M =
[[128 116 136 130 119 114 116 128]
 [128 123 135 122 120 121 122 128]
 [128 130 133 111 132 129 129 127]
 [128 138 130 102 136 137 136 127]]
M[0][-8] => 128
M[1][0] => 128
M[-3][-6] => 135
M[:, 5] => [114, 121, 129, 137]
M[1][-4] => 120
M[2] => [128, 130, 133, 111, 132, 129, 129, 127]
M[3][6] => 136
M[-2][-7] => 130
M[-4][7] => 128
M[3] => [128, 138, 130, 102, 136, 137, 136, 127]
M[2][-1] => 127
M[-3] => [128, 123, 135, 122, 120, 121, 122, 128]
M[0][3] => 130

data =
[[128 129 129 128 128 129]
 [105 153 152 128 103 152]
 [115 142 142 128 114 142]
 [130 125 126 128 130 126]
 [108 150 149 128 106 149]
 [129 125 126 128 130 126]
 [153 103 104 128 154 104]
 [152 102 103 128 154 104]
 [124 133 133 128 123 133]
 [117 139 139 128 116 139]
 [110 148 147 128 108 147]
 [146 109 110 128 148 110]]
data[0, 0] -> 128
data[8, 3] -> 128
data[4, 4] -> 106
data[2] -> [115, 142, 142, 128, 114, 142]
data[3, 4] -> 130
data[7, 1] -> 102
data[0, 4] -> 128
data[4, 2] -> 149
data[6, 1] -> 103
data[0] -> [128, 129, 129, 128, 128, 129]
data[8, 2] -> 133
data[:, 3] -> [128, 128, 128, 128, 128, 128, 128, 128, 128, 128, 128, 128]
data[0, 1] -> 129
data[1, 4] -> 103
data[10, 1] -> 148
data[8, 5] -> 133
data[:, 1] -> [129, 153, 142, 125, 150, 125, 103, 102, 133, 139, 148, 109]
data[0, 5] -> 129
data[4, 0] -> 108
data[6] -> [153, 103, 104, 128, 154, 104]
data[10, 3] -> 128
data[:, 5] -> [129, 152, 142, 126, 149, 126, 104, 104, 133, 139, 147, 110]
data[2, 0] -> 115
data[2, 3] -> 128
data[3, 5] -> 126
data[1, 1] -> 153
data[4, 5] -> 149
data[4] -> [108, 150, 149, 128, 106, 149]

X =
131,137,118,125,138,122,129,129,134,129,131
140,135,123,118,146,121,121,135,133,113,119
119,127,124,133,115,133,137,126,123,150,146
122,128,133,134,119,132,130,124,124,132,128
122,133,126,130,125,132,130,121,125,129,116
134,130,113,128,148,118,130,124,146,126,124
122,130,133,130,117,136,129,127,116,131,126
145,120,133,120,146,122,117,136,136,100,108
128,118,131,134,131,128,127,116,136,116,102
X[0, 0] => 131
X[-8] => [140, 135, 123, 118, 146, 121, 121, 135, 133, 113, 119]
X[8] => [128, 118, 131, 134, 131, 128, 127, 116, 136, 116, 102]
X[-9, -6] => 122
X[0] => [131, 137, 118, 125, 138, 122, 129, 129, 134, 129, 131]
X[:, -4] => [129, 135, 126, 124, 121, 124, 127, 136, 116]
X[-3, -7] => 117
X[-8, 10] => 119
X[-8, -7] => 146
X[5, 7] => 124
X[-4, -5] => 130
X[:, -7] => [138, 146, 115, 119, 125, 148, 117, 146, 131]
X[-3] => [122, 130, 133, 130, 117, 136, 129, 127, 116, 131, 126]
X[4, 8] => 125
X[5, 0] => 134
X[:, 10] => [131, 119, 146, 128, 116, 124, 126, 108, 102]
X[-8, -9] => 123
X[:, -3] => [134, 133, 123, 124, 125, 146, 116, 136, 136]
X[:, -9] => [118, 123, 124, 133, 126, 113, 133, 133, 131]
X[:, 6] => [129, 121, 137, 130, 130, 130, 129, 117, 127]
X[-5, -7] => 125
X[-3, -8] => 130
X[-8, -5] => 121
X[-4, 9] => 126
X[0, -1] => 131
X[-4, 2] => 113
X[-6, -4] => 124
X[6, 7] => 127
X[-4] => [134, 130, 113, 128, 148, 118, 130, 124, 146, 126, 124]
X[-1, -7] => 131

arr = [140 125 129 133 100 154 133 105 113 103]
arr[0]	140
arr[8]	113
arr[3]	133
arr[5]	154

grid =
[[130 125 129 130 129 130 126 128 128 126 129 129]
 [133 148 107 132 135 132 148 135 148 150 108 108]
 [125 154 115 126 132 126 154 133 151 155 116 116]
 [129 112 147 130 126 130 113 126 115 112 146 147]
 [128 124 139 129 128 129 125 128 125 124 138 139]
 [152 115 119 149 143 151 118 142 120 117 119 117]
 [139 131 118 138 137 138 132 136 133 132 118 117]]
grid[0][0] => 130
grid[4] => [128, 124, 139, 129, 128, 129, 125, 128, 125, 124, 138, 139]
grid[6][4] => 137
grid[5][7] => 142
grid[4][3] => 129
grid[5] => [152, 115, 119, 149, 143, 151, 118, 142, 120, 117, 119, 117]
grid[:, 4] => [129, 135, 132, 126, 128, 143, 137]
grid[2][2] => 115
grid[0] => [130, 125, 129, 130, 129, 130, 126, 128, 128, 126, 129, 129]
grid[4][2] => 139
grid[6][8] => 133
grid[2][6] => 154
grid[0][2] => 129
grid[6][9] => 132
grid[5][1] => 115
grid[:, 2] => [129, 107, 115, 147, 139, 119, 118]
grid[2][10] => 116
grid[2][11] => 116
grid[4][9] => 124
grid[5][5] => 151
grid[5][0] => 152
grid[:, 11] => [129, 108, 116, 147, 139, 117, 117]
grid[6] => [139, 131, 118, 138, 137, 138, 132, 136, 133, 132, 118, 117]
grid[4][1] => 124
grid[4][4] => 128
grid[6][10] => 118
grid[2][5] => 126

x =
array([[122, 121, 124, 126, 110, 143],
       [108, 123, 113, 113, 113, 133],
       [109, 128, 111, 110, 141, 145],
       [110, 125, 107, 107, 135, 135],
       [150, 130, 149, 149, 119, 111]])
x[0][-6]	122
x[3][-6]	110
x[3][-3]	107
x[-4][-2]	113
x[1][-1]	133
x[-4][-5]	123
x[3][5]	135
x[:, 1]	[121, 123, 128, 125, 130]
x[:, 4]	[110, 113, 141, 135, 119]
x[-4]	[108, 123, 113, 113, 113, 133]
x[2]	[109, 128, 111, 110, 141, 145]
x[1][3]	113
x[-3][-3]	110
x[-1]	[150, 130, 149, 149, 119, 111]
x[:, -4]	[124, 113, 111, 107, 149]
x[-3][4]	141

W = 111	139	117	125	103
W[0]: 111
W[1]: 139
W[3]: 125
W[2]: 117

A =
[[130 138 110 149]
 [131 141 112 139]
 [126 141 125 137]
 [121 142 112 148]]
Rows and columns are counted from 0.
(0, 0): 130
(1, 0): 131
(3, 3): 148
(3, 2): 112
(3, 0): 121
(3, 1): 142

m = [116 121 135 145 109 140 154 112 110 157  98]
m[0] => 116
m[10] => 98
m[6] => 154

a = [130 145 135 150 152 136 156]
a[0] => 130
a[-6] => 145
a[-4] => 150
